Below is a small trained network, with its code and all its weights. Each question gives an input and a class and asks what happens when units are switched off, that is, made to give their printed mean instead of their output.

import numpy as np


def w(rows, s, z=0):
    codes = np.array(rows[::2]) - 128.0
    scale = np.full(codes.shape[1], s)
    scale[-1] = z or s
    return codes * scale


def norm(h):
    return h / np.sqrt((h * h).mean(-1, keepdims=True) + 1e-5)


def f(y):
    return np.maximum(y, 0)


def log_softmax(a):
    a = a - a.max(-1, keepdims=True)
    return a - np.log(np.exp(a).sum(-1, keepdims=True))


def net(x, mask):
    res = np.array(x, float).reshape(1, 4) / 4 @ E
    u = 0
    for l in range(3):
        y = f(norm(res) @ A[l][:, :-1].T + A[l][:, -1])
        res = res + np.where(mask[u : u + 11], y, B[l][:, -1]) @ B[l][:, :-1]
        u += 11
    return log_softmax(norm(res)[-1] @ U[:, :-1].T + U[:, -1])


A, B = {}, {}
E = w([
[151,139,151,7,102,145,134,134,175],'x0',
[153,61,91,172,151,204,203,144,209],'x1',
[223,61,177,137,58,98,209,92,79],'x2',
[123,118,124,125,125,126,123,128,128],'x3',
],0.015)
A[0] = w([
[204,46,133,157,155,175,184,104,169,79],'L0N1',
[159,156,116,111,98,101,137,159,71,88],'L0N2',
[169,150,206,136,151,162,128,169,177,7],'L0N3',
[184,87,173,123,60,119,195,72,48,102],'L0N4',
[108,136,122,80,160,155,117,148,186,77],'L0N5',
[161,76,133,143,129,159,173,131,161,69],'L0N6',
[145,121,171,61,121,139,160,151,197,81],'L0N7',
[135,75,101,156,191,205,183,160,226,88],'L0N8',
[126,106,102,157,135,123,166,170,131,24],'L0N9',
[157,133,108,110,109,157,146,160,146,47],'L0N10',
[151,154,140,3,87,170,140,141,174,133],'L0N11',
],0.014,0.015)
B[0] = w([
[111,136,83,126,81,82,193,219,106,210],'L0N1',
[96,157,152,119,195,140,134,94,121,157],'L0N2',
[64,171,45,123,90,146,83,167,112,128],'L0N3',
[158,35,169,150,166,97,95,57,143,241],'L0N4',
[57,135,76,89,124,172,138,153,85,172],'L0N5',
[127,138,94,114,86,64,163,157,120,169],'L0N6',
[191,62,130,134,148,161,120,158,184,181],'L0N7',
[133,61,169,157,180,215,37,29,151,238],'L0N8',
[84,191,95,50,108,55,126,198,106,131],'L0N9',
[137,76,104,79,136,128,137,131,104,133],'L0N10',
[122,129,210,10,100,172,161,150,231,246],'L0N11',
],0.014,0.013)
A[1] = w([
[140,115,186,66,77,143,159,124,146,96],'L1N1',
[87,127,124,162,150,152,107,80,99,122],'L1N2',
[117,137,70,179,187,115,82,83,80,118],'L1N3',
[125,124,113,127,112,127,186,157,149,145],'L1N4',
[159,113,73,146,27,135,231,173,143,116],'L1N5',
[131,138,90,154,160,168,95,149,162,103],'L1N6',
[233,251,2,64,85,94,182,113,81,4],'L1N7',
[112,97,134,176,95,140,97,116,99,107],'L1N8',
[178,130,112,167,74,112,125,77,92,85],'L1N9',
[188,115,179,140,100,83,121,112,100,108],'L1N10',
[78,189,66,137,156,121,111,170,93,110],'L1N11',
],0.018)
B[1] = w([
[175,180,121,118,146,95,127,101,181,246],'L1N1',
[144,141,102,158,90,100,106,134,148,219],'L1N2',
[193,94,93,178,102,102,121,122,140,248],'L1N3',
[143,196,117,145,138,147,138,120,113,172],'L1N4',
[104,169,69,106,95,102,210,218,91,180],'L1N5',
[123,86,127,148,141,148,134,76,156,183],'L1N6',
[66,166,232,253,247,161,107,163,11,128],'L1N7',
[109,124,103,117,107,144,113,102,128,183],'L1N8',
[87,184,163,96,174,83,127,135,98,155],'L1N9',
[125,106,164,123,127,182,114,80,111,200],'L1N10',
[194,118,138,103,148,63,166,166,176,195],'L1N11',
],0.019,0.011)
A[2] = w([
[45,85,147,206,143,136,162,125,9,93],'L2N1',
[42,135,51,121,120,129,128,167,105,60],'L2N2',
[82,56,75,220,122,124,122,105,24,79],'L2N3',
[40,130,66,160,78,112,174,143,1,2],'L2N4',
[153,193,108,57,14,164,220,229,167,108],'L2N5',
[116,234,76,115,172,114,136,172,129,57],'L2N6',
[50,231,107,68,177,139,155,218,148,104],'L2N7',
[119,129,121,169,86,195,52,141,165,51],'L2N8',
[181,98,88,143,66,84,235,232,101,120],'L2N9',
[75,142,161,88,183,228,90,134,140,12],'L2N10',
[206,174,135,137,138,76,74,89,85,55],'L2N11',
],0.017,0.0088)
B[2] = w([
[154,249,119,167,234,198,92,144,21,167],'L2N1',
[181,140,123,116,175,182,177,77,98,139],'L2N2',
[148,230,150,223,213,163,75,111,58,213],'L2N3',
[78,194,160,70,213,242,188,143,52,160],'L2N4',
[123,115,81,222,124,74,79,123,46,250],'L2N5',
[66,165,148,188,51,48,154,194,128,146],'L2N6',
[71,171,180,234,121,106,86,136,28,183],'L2N7',
[108,105,61,91,132,155,132,86,191,166],'L2N8',
[110,159,51,63,113,116,210,202,186,253],'L2N9',
[47,78,114,36,55,218,184,164,89,172],'L2N10',
[146,72,127,91,88,80,164,202,106,186],'L2N11',
],0.017,0.014)
U = w([
[192,74,47,90,49,40,211,253,197,199],'0',
[239,107,190,222,203,88,41,81,12,1],'1',
[31,211,212,123,44,51,44,231,71,63],'2',
[211,79,243,13,131,62,137,29,226,189],'3',
[185,88,16,252,215,183,10,61,208,20],'4',
[170,217,59,115,219,211,234,200,47,93],'5',
[44,36,85,10,61,247,89,164,215,185],'6',
],0.022,0.0083)

Each question gives the input, the list of numbers given to net, and the class t.
The units are the neurons (one row each of A and B). Each row of codes is followed by its name. A weight is (code - 128) times the scale printed after its matrix; where a second scale follows, it is the last column's (A, B and U).
mask holds one flag per neuron, layer by layer. A switched-off neuron (its flag False) gives its mean, the last column of its row in B, instead of its output. The means were averaged over made-up inputs and are rounded, as every weight is.
A unit's drop is (log p(t) with every unit on - log p(t) with that unit switched off) / (log p(t) with every unit on - log p(t) with every unit switched off).
The circuit of an input: a set's keep is (log p(t) with only the set's units on - log p(t) with every unit switched off) / (log p(t) with every unit on - log p(t) with every unit switched off). Starting from the 12 units with the biggest drops (on a tie, the unit counted first), units are removed one at a time, each time the one whose removal leaves the highest keep (on an exact tie, the one counted first), for as long as the keep stays at least 0.8.
circuit, biggest first: the units of the circuit, biggest drop first
k most important neurons: the k neurons with the biggest drops, biggest first
k most important neurons of layer l: the k neurons of layer l with the biggest drops, biggest first
input [7,-6,-1,6], class 2: 2 most important neurons	L0N4, L0N8
input [0,-1,6,-8], class 1: circuit, biggest first	L0N4
input [-6,-5,-7,-2], class 0: circuit, biggest first	L1N11, L0N8
input [-4,8,5,-2], class 5: 2 most important neurons	L0N1, L0N11
input [-2,-4,-4,3], class 0: 2 most important neurons of layer 0	L0N11, L0N8
input [-4,-4,-8,6], class 0: 2 most important neurons of layer 0	L0N11, L0N8
input [-6,-2,0,-4], class 0: 2 most important neurons	L0N4, L0N8
input [-1,6,8,-5], class 5: 2 most important neurons of layer 0	L0N1, L0N11
input [7,0,0,0], class 2: 2 most important neurons	L0N8, L0N4
input [0,-1,-8,5], class 0: 2 most important neurons of layer 0	L0N11, L0N8
input [-4,-1,1,-4], class 1: 2 most important neurons	L0N11, L0N8
input [-1,2,0,2], class 4: 2 most important neurons	L0N8, L0N11
input [-5,-1,-8,1], class 0: 2 most important neurons	L1N11, L0N8
input [0,-5,0,7], class 0: 3 most important neurons	L0N4, L0N11, L0N8
input [1,-1,0,-1], class 2: 4 most important neurons	L0N4, L0N8, L1N3, L2N7
input [1,-2,-1,1], class 2: 2 most important neurons of layer 0	L0N4, L0N8
input [-5,-6,-3,-4], class 0: most important neuron	L0N11
input [-4,-7,0,-3], class 0: 3 most important neurons	L0N4, L0N11, L0N8
input [-8,-1,-4,2], class 0: 2 most important neurons of layer 0	L0N8, L0N4
input [-5,-7,-6,0], class 0: 2 most important neurons of layer 0	L0N11, L0N8
input [0,0,7,-1], class 1: 2 most important neurons of layer 0	L0N4, L0N11
